Here is a tiny trained network, its code and every weight. The questions are about switching its units off for an input and a class, where a switched-off unit gives its printed mean instead of its output.

import numpy as np


def w(rows, s, z=0):
    codes = np.array(rows[::2]) - 128.0
    scale = np.full(codes.shape[1], s)
    scale[-1] = z or s
    return codes * scale


def norm(h):
    return h / np.sqrt((h * h).mean(-1, keepdims=True) + 1e-5)


def f(y):
    return y / 2 * (1 + np.tanh(0.7978845608 * (y + 0.044715 * y**3)))


def log_softmax(a):
    a = a - a.max(-1, keepdims=True)
    return a - np.log(np.exp(a).sum(-1, keepdims=True))


def net(x, mask):
    res = np.array(x, float).reshape(1, 5) / 4 @ E
    u = 0
    for l in range(3):
        y = f(norm(res) @ A[l][:, :-1].T + A[l][:, -1])
        res = res + np.where(mask[u : u + 3], y, B[l][:, -1]) @ B[l][:, :-1]
        u += 3
    return log_softmax(norm(res)[-1] @ U[:, :-1].T + U[:, -1])


A, B = {}, {}
E = w([
[126,205,128],'x0',
[139,134,152],'x1',
[66,98,60],'x2',
[164,203,1],'x3',
[34,147,168],'x4',
],0.0098)
A[0] = w([
[62,219,102,7],'L0N0',
[214,68,56,215],'L0N1',
[37,2,74,53],'L0N2',
],0.0083,0.0017)
B[0] = w([
[66,215,95,170],'L0N0',
[139,138,6,255],'L0N1',
[120,28,135,240],'L0N2',
],0.011,0.0036)
A[1] = w([
[123,249,88,159],'L1N0',
[53,74,150,135],'L1N1',
[58,163,77,255],'L1N2',
],0.012,0.0027)
B[1] = w([
[65,172,254,255],'L1N0',
[54,92,30,205],'L1N1',
[4,75,125,237],'L1N2',
],0.0076,0.0054)
A[2] = w([
[119,103,183,11],'L2N0',
[141,114,230,179],'L2N1',
[162,83,246,251],'L2N2',
],0.012,0.0013)
B[2] = w([
[181,206,148,154],'L2N0',
[251,111,158,215],'L2N1',
[223,98,87,252],'L2N2',
],0.012,0.0034)
U = w([
[107,69,155,188],'0',
[82,33,133,86],'1',
[160,131,4,1],'2',
[145,228,124,49],'3',
[255,142,186,93],'4',
[30,168,167,246],'5',
],0.016,0.0049)

Each question gives the input, the list of numbers given to net, and the class t.
The units are the neurons (one row each of A and B). Each row of codes is followed by its name. A weight is (code - 128) times the scale printed after its matrix; where a second scale follows, it is the last column's (A, B and U).
mask holds one flag per neuron, layer by layer. A switched-off neuron (its flag False) gives its mean, the last column of its row in B, instead of its output. The means were averaged over made-up inputs and are rounded, as every weight is.
A unit's drop is (log p(t) with every unit on - log p(t) with that unit switched off) / (log p(t) with every unit on - log p(t) with every unit switched off).
The circuit of an input: a set's keep is (log p(t) with only the set's units on - log p(t) with every unit switched off) / (log p(t) with every unit on - log p(t) with every unit switched off). Starting from all 9 units, units are removed one at a time, each time the one whose removal leaves the highest keep (on an exact tie, the one counted first), for as long as the keep stays at least 0.8.
circuit, biggest first: the units of the circuit, biggest drop first
k most important neurons: the k neurons with the biggest drops, biggest first
k most important neurons of layer l: the k neurons of layer l with the biggest drops, biggest first
drop of u: that unit's drop, to one decimal
input [-5,-5,-3,-3,-3], class 4: circuit, biggest first => L1N2
input [-4,-6,-7,8,-1], class 3: circuit, biggest first => L0N2; L1N0
input [2,-2,-3,1,-5], class 3: circuit, biggest first => L0N2; L2N2
input [-4,-2,-8,8,8], class 5: 2 most important neurons => L0N0; L1N2
input [6,-3,-3,2,2], class 5: 2 most important neurons => L0N0; L1N2
input [6,-7,-2,5,-7], class 3: circuit, biggest first => L1N0; L0N2
input [-5,8,2,0,-4], class 2: 3 most important neurons => L0N1; L1N0; L1N2
input [5,4,0,3,-5], class 3: 2 most important neurons => L1N0; L1N1
input [-1,-2,4,7,1], class 5: 2 most important neurons of layer 1 => L1N0; L1N2
input [-5,-4,-4,0,-6], class 2: 2 most important neurons of layer 0 => L0N1; L0N2
input [-4,-2,-6,4,3], class 4: 2 most important neurons of layer 1 => L1N0; L1N1
input [6,-1,-4,2,-7], class 3: 2 most important neurons of layer 0 => L0N1; L0N2
input [2,3,2,7,-2], class 5: 2 most important neurons of layer 2 => L2N2; L2N1
input [-1,2,3,7,3], class 5: most important neuron => L1N0
input [2,-4,-1,5,-3], class 3: drop of L1N0 => 0.5
input [5,3,0,-6,3], class 4: drop of L0N1 => 0.2
input [-4,2,-1,-8,2], class 4: drop of L2N1 => 0.2
input [1,-6,1,8,3], class 5: drop of L0N1 => 0.0
input [8,5,5,5,-2], class 5: 2 most important neurons of layer 1 => L1N0; L1N2
input [-1,-2,-4,-6,7], class 4: most important neuron of layer 1 => L1N2
